Below are the code and all the weights of a small trained network. Each question names an input and a target symbol and asks about switching units off, where a switched-off unit gives its printed mean instead of its output.

import numpy as np


def w(rows, s, z=0):
    codes = np.array(rows[::2]) - 128.0
    scale = np.full(codes.shape[1], s)
    scale[-1] = z or s
    return codes * scale


def f(y):
    return y / 2 * (1 + np.tanh(0.7978845608 * (y + 0.044715 * y**3)))


def softmax(a):
    e = np.exp(a - a.max(-1, keepdims=True))
    return e / e.sum(-1, keepdims=True)


def log_softmax(a):
    a = a - a.max(-1, keepdims=True)
    return a - np.log(np.exp(a).sum(-1, keepdims=True))


def net(x, mask):
    ids = ['αβγδεηθλξπστφψω'.index(c) for c in x.split()]
    T = len(ids)
    res = E[ids] + P[:T]
    u = 0
    for l in range(2):
        q, k, v = (res @ M[l].T for M in (Q, K, V))
        z = softmax(np.where(np.tri(T) > 0, q @ k.T / 4**0.5, -1e9)) @ v
        res = res + np.where(mask[u], z, O[l][:, -1]) @ O[l][:, :-1]
        u += 1
        y = f(res @ A[l][:, :-1].T + A[l][:, -1])
        res = res + np.where(mask[u : u + 8], y, B[l][:, -1]) @ B[l][:, :-1]
        u += 8
    return log_softmax(res[-1] @ U[:, :-1].T + U[:, -1])


Q, K, V, O, A, B = {}, {}, {}, {}, {}, {}
E = w([
[84,88,236,125,94,91],'α',
[151,73,223,91,66,188],'β',
[149,88,192,91,75,164],'γ',
[142,95,214,91,69,170],'δ',
[167,88,204,80,74,127],'ε',
[129,22,93,80,120,239],'η',
[167,110,162,222,223,207],'θ',
[47,14,93,124,178,171],'λ',
[82,17,131,20,168,124],'ξ',
[145,87,79,26,118,159],'π',
[217,154,83,84,47,248],'σ',
[74,115,60,81,176,82],'τ',
[172,194,87,105,76,127],'φ',
[151,247,128,177,86,169],'ψ',
[129,185,176,120,134,69],'ω',
],0.017)
P = w([
[30,128,80,143,60,156],'0',
[68,132,102,123,84,147],'1',
[95,141,115,108,107,140],'2',
[116,159,127,87,135,152],'3',
[139,170,139,72,156,154],'4',
[158,182,150,55,180,159],'5',
[172,195,153,38,206,164],'6',
[190,205,170,22,221,179],'7',
[204,221,172,7,242,185],'8',
],0.011)
Q[0] = w([
[142,135,170,170,175,152],'0.h0',
[165,62,148,156,160,105],'0.h0',
[174,140,93,212,130,6],'0.h0',
[198,85,76,186,109,128],'0.h0',
],0.014)
K[0] = w([
[112,89,193,157,157,166],'0.h0',
[97,78,139,106,101,203],'0.h0',
[22,104,148,114,2,127],'0.h0',
[61,64,96,164,57,152],'0.h0',
],0.0096)
V[0] = w([
[125,185,92,65,114,78],'0.h0',
[81,61,254,43,126,192],'0.h0',
[157,83,98,108,46,97],'0.h0',
[28,187,147,21,115,169],'0.h0',
],0.0075)
O[0] = w([
[172,161,176,110,57,76,159],'0.h0',
[1,188,206,139,164,211,205],'0.h0',
[161,113,203,68,125,138,98],'0.h0',
[90,85,88,82,115,116,254],'0.h0',
],0.0082,0.007)
A[0] = w([
[77,119,116,161,186,79,119],'0.n0',
[71,248,154,111,93,2,165],'0.n1',
[67,190,95,148,43,108,140],'0.n2',
[170,40,131,104,175,86,168],'0.n3',
[44,147,42,130,85,142,254],'0.n4',
[196,84,115,191,209,142,170],'0.n5',
[206,160,171,188,90,130,149],'0.n6',
[86,136,166,184,41,77,123],'0.n7',
],0.0081,0.0091)
B[0] = w([
[196,147,153,112,199,115,136],'0.n0',
[159,108,216,139,214,139,188],'0.n1',
[180,149,173,177,82,119,154],'0.n2',
[217,97,163,147,124,254,142],'0.n3',
[165,73,215,109,145,169,251],'0.n4',
[117,195,36,14,150,89,138],'0.n5',
[108,98,165,147,161,220,140],'0.n6',
[58,71,207,141,87,139,135],'0.n7',
],0.0082,0.012)
Q[1] = w([
[198,141,203,96,164,228],'1.h0',
[92,220,136,92,107,130],'1.h0',
[114,100,127,2,160,146],'1.h0',
[209,84,149,104,93,106],'1.h0',
],0.015)
K[1] = w([
[120,198,105,111,190,119],'1.h0',
[123,108,73,104,166,200],'1.h0',
[191,163,107,106,162,144],'1.h0',
[198,143,165,254,160,89],'1.h0',
],0.015)
V[1] = w([
[71,6,95,141,194,195],'1.h0',
[85,179,90,205,63,220],'1.h0',
[156,118,86,32,59,155],'1.h0',
[17,157,147,71,106,58],'1.h0',
],0.011)
O[1] = w([
[100,185,52,202,235,166,251],'1.h0',
[168,232,184,64,199,147,24],'1.h0',
[21,159,90,10,103,84,144],'1.h0',
[16,172,179,187,7,175,21],'1.h0',
],0.012,0.011)
A[1] = w([
[159,171,205,152,83,116,115],'1.n0',
[196,82,108,184,78,126,22],'1.n1',
[149,254,119,133,159,198,60],'1.n2',
[132,19,11,140,204,114,236],'1.n3',
[182,184,113,139,68,137,51],'1.n4',
[65,67,169,67,33,168,169],'1.n5',
[158,181,174,35,186,88,145],'1.n6',
[71,84,178,134,193,45,254],'1.n7',
],0.0082,0.0049)
B[1] = w([
[125,132,77,101,44,103,139],'1.n0',
[2,85,118,95,204,94,162],'1.n1',
[148,59,155,29,118,118,186],'1.n2',
[138,184,170,157,64,99,253],'1.n3',
[59,63,203,153,109,75,127],'1.n4',
[138,185,119,167,185,50,175],'1.n5',
[98,121,128,186,45,205,190],'1.n6',
[174,123,55,88,84,147,164],'1.n7',
],0.0078,0.039)
U = w([
[109,48,150,137,173,168,125],'α',
[170,190,2,248,7,165,138],'β',
[110,240,232,163,67,130,120],'γ',
[131,73,65,70,217,193,111],'δ',
[109,175,228,129,94,164,97],'ε',
[88,136,82,170,130,230,102],'η',
[169,180,103,175,204,175,255],'θ',
[95,195,78,122,164,100,108],'λ',
[122,159,180,185,55,212,61],'ξ',
[136,161,125,142,119,166,112],'π',
[103,102,193,96,139,205,33],'σ',
[208,110,166,143,99,230,176],'τ',
[173,152,139,65,132,66,103],'φ',
[103,172,204,123,123,154,109],'ψ',
[128,152,53,88,68,220,143],'ω',
],0.0051,0.0084)

Each question gives the input, a string of symbols that net reads in full, and the target symbol t.
The units are the heads (4 rows each of Q, K, V and O) and the neurons (one row each of A and B). Each row of codes is followed by its name. A weight is (code - 128) times the scale printed after its matrix; where a second scale follows, it is the last column's (O, A, B and U).
mask holds one flag per unit, layer by layer, with each layer's heads first. A switched-off unit (its flag False) gives its mean, the last column of its rows in O or B, instead of its output. The means were averaged over made-up inputs and are rounded, as every weight is.
A unit's drop is (log p(t) with every unit on - log p(t) with that unit switched off) / (log p(t) with every unit on - log p(t) with every unit switched off).
The circuit of an input: a set's keep is (log p(t) with only the set's units on - log p(t) with every unit switched off) / (log p(t) with every unit on - log p(t) with every unit switched off). Starting from the 12 units with the biggest drops (on a tie, the unit counted first), units are removed one at a time, each time the one whose removal leaves the highest keep (on an exact tie, the one counted first), for as long as the keep stays at least 0.8.
circuit, biggest first: the units of the circuit, biggest drop first
most important unit: the unit with the biggest drop
top k neurons: the k neurons with the biggest drops, biggest first
k most important neurons of layer l: the k neurons of layer l with the biggest drops, biggest first
input τ ω ω σ τ η ψ σ σ, target τ: top 2 neurons -> 0.n6, 1.n6
input β ε ψ σ α ψ σ ε β, target ω: most important unit -> 0.h0
input λ σ τ β π, target β: 2 most important neurons of layer 1 -> 1.n3, 1.n2
input η σ ε ε γ, target γ: top 2 neurons -> 0.n4, 0.n2
input π π λ σ, target ω: circuit, biggest first -> 1.h0, 1.n6
input β σ α, target ω: top 4 neurons -> 1.n6, 1.n7, 0.n7, 1.n3
input ω σ π λ α, target λ: circuit, biggest first -> 0.h0, 1.h0, 0.n4, 1.n6
input ξ σ θ τ, target θ: circuit, biggest first -> 1.h0, 0.h0
input β τ φ ω τ η, target α: circuit, biggest first -> 1.h0, 1.n1, 0.n1
input λ ω ξ ω τ φ β, target φ: circuit, biggest first -> 1.h0, 0.h0
input ξ σ β ξ ψ π η, target τ: top 2 neurons -> 0.n5, 0.n1
input ψ β σ τ, target β: 2 most important neurons of layer 0 -> 0.n7, 0.n0
input τ τ σ, target β: top 4 neurons -> 1.n3, 0.n1, 1.n2, 0.n4
input τ γ ξ ω, target α: top 2 neurons -> 0.n1, 1.n1
input ω σ γ η γ τ ξ β, target β: circuit, biggest first -> 1.h0, 0.n4
input ω ω δ, target α: most important unit -> 0.n1
input α η π γ ω φ σ, target α: circuit, biggest first -> 0.n1, 1.h0, 1.n1, 0.h0
input ξ δ γ δ ω ψ ψ θ β, target θ: top 2 neurons -> 1.n6, 0.n0
input β γ η λ δ δ, target θ: circuit, biggest first -> 0.h0, 1.h0
input θ ψ σ τ σ ε σ β, target θ: top 3 neurons -> 0.n5, 0.n4, 0.n0
input ε ε ε η σ τ τ, target β: most important unit -> 1.n3
input ξ γ σ β ψ σ η σ, target ω: top 4 neurons -> 0.n4, 1.n6, 0.n2, 1.n3
input π ω λ, target α: top 2 neurons -> 1.n1, 0.n1
input θ π λ β λ ε π η, target θ: top 2 neurons -> 0.n5, 0.n0
input δ ω ε β ω τ α, target α: circuit, biggest first -> 0.n1, 1.h0, 1.n1
input γ σ ξ λ ε ξ, target η: circuit, biggest first -> 0.h0, 1.h0
input β λ β ε, target θ: most important unit -> 0.n0
